Below is a small trained network, with its code and all its weights. Each question gives an input and a class and asks what happens when units are switched off, that is, made to give their printed mean instead of their output.

import numpy as np


def w(rows, s, z=0):
    codes = np.array(rows[::2]) - 128.0
    scale = np.full(codes.shape[1], s)
    scale[-1] = z or s
    return codes * scale


def f(y):
    return y / 2 * (1 + np.tanh(0.7978845608 * (y + 0.044715 * y**3)))


def log_softmax(a):
    a = a - a.max(-1, keepdims=True)
    return a - np.log(np.exp(a).sum(-1, keepdims=True))


def net(x, mask):
    res = np.array(x, float).reshape(1, 3) / 4 @ E
    y = f(res @ A[0][:, :-1].T + A[0][:, -1])
    res = res + np.where(mask, y, B[0][:, -1]) @ B[0][:, :-1]
    return log_softmax(res[-1] @ U[:, :-1].T + U[:, -1])


A, B = {}, {}
E = w([
[185,60,126,155,8,27],'x0',
[85,54,60,254,126,207],'x1',
[114,107,33,70,213,48],'x2',
],0.0099)
A[0] = w([
[169,197,235,88,68,10,172],'neuron 1',
[106,63,45,116,172,74,77],'neuron 2',
[44,224,162,98,238,217,66],'neuron 3',
[46,48,116,198,95,167,118],'neuron 4',
[86,91,86,96,195,57,55],'neuron 5',
[124,149,191,126,68,206,94],'neuron 6',
[199,209,174,79,174,125,117],'neuron 7',
[216,60,107,101,32,56,3],'neuron 8',
[122,221,197,125,131,63,71],'neuron 9',
[164,103,254,161,109,170,63],'neuron 10',
],0.0083,0.0062)
B[0] = w([
[101,134,87,175,139,200,251],'neuron 1',
[184,104,174,107,158,186,164],'neuron 2',
[164,49,186,201,35,51,226],'neuron 3',
[68,120,115,176,191,188,191],'neuron 4',
[181,105,185,55,163,157,163],'neuron 5',
[183,165,195,33,198,102,172],'neuron 6',
[73,126,150,226,150,219,192],'neuron 7',
[125,11,189,176,103,110,192],'neuron 8',
[87,96,118,123,149,192,171],'neuron 9',
[188,96,198,26,172,145,171],'neuron 10',
],0.011,0.013)
U = w([
[148,76,156,184,4,74,95],'0',
[23,140,97,165,172,194,79],'1',
[215,134,148,11,181,131,125],'2',
[134,195,82,154,69,119,250],'3',
[138,229,85,89,40,87,78],'4',
[91,191,93,60,57,49,76],'5',
[84,203,98,71,91,26,85],'6',
[106,205,82,69,47,55,82],'7',
],0.014,0.024)

Each question gives the input, the list of numbers given to net, and the class t.
The units are the neurons (one row each of A and B). Each row of codes is followed by its name. A weight is (code - 128) times the scale printed after its matrix; where a second scale follows, it is the last column's (A, B and U).
mask holds one flag per neuron, in row order. A switched-off neuron (its flag False) gives its mean, the last column of its row in B, instead of its output. The means were averaged over made-up inputs and are rounded, as every weight is.
A unit's drop is (log p(t) with every unit on - log p(t) with that unit switched off) / (log p(t) with every unit on - log p(t) with every unit switched off).
The circuit of an input: a set's keep is (log p(t) with only the set's units on - log p(t) with every unit switched off) / (log p(t) with every unit on - log p(t) with every unit switched off). Starting from all 10 units, units are removed one at a time, each time the one whose removal leaves the highest keep (on an exact tie, the one counted first), for as long as the keep stays at least 0.8.
units of the circuit, in order: the units of the circuit, biggest drop first
unit that matters most: the unit with the biggest drop
k most important neurons: the k neurons with the biggest drops, biggest first
drop when u is switched off: that unit's drop, to one decimal
input [-1,3,-4], class 2: 3 most important neurons => neuron 1; neuron 7; neuron 6
input [-5,-8,-5], class 1: unit that matters most => neuron 7
input [6,6,-8], class 2: units of the circuit, in order => neuron 10; neuron 6
input [-7,6,-8], class 2: 2 most important neurons => neuron 6; neuron 10
input [3,2,-3], class 3: 2 most important neurons => neuron 3; neuron 8
input [1,-6,6], class 1: 2 most important neurons => neuron 7; neuron 1
input [4,7,-6], class 1: 2 most important neurons => neuron 4; neuron 3
input [5,-5,-6], class 2: 4 most important neurons => neuron 10; neuron 3; neuron 6; neuron 4
input [4,-7,-3], class 1: 2 most important neurons => neuron 1; neuron 3
input [3,-1,4], class 2: units of the circuit, in order => neuron 3; neuron 7
input [-4,6,-7], class 2: 4 most important neurons => neuron 6; neuron 10; neuron 1; neuron 7
input [0,-2,2], class 3: units of the circuit, in order => neuron 4; neuron 10; neuron 8
input [4,-5,1], class 1: 2 most important neurons => neuron 3; neuron 1
input [-7,1,8], class 2: unit that matters most => neuron 5
input [3,2,1], class 3: 2 most important neurons => neuron 3; neuron 8
input [-4,-4,4], class 0: 2 most important neurons => neuron 3; neuron 4
input [0,1,-3], class 3: 2 most important neurons => neuron 5; neuron 2
input [2,-2,2], class 3: 2 most important neurons => neuron 3; neuron 4
input [-4,-4,1], class 0: 3 most important neurons => neuron 3; neuron 4; neuron 1
input [-1,-3,1], class 3: unit that matters most => neuron 4
input [4,8,4], class 1: drop when neuron 3 is switched off => 0.1
input [4,-6,2], class 1: drop when neuron 3 is switched off => 0.4
input [-7,-6,-4], class 0: drop when neuron 3 is switched off => 2.3
input [-1,-6,-5], class 1: drop when neuron 1 is switched off => 0.6
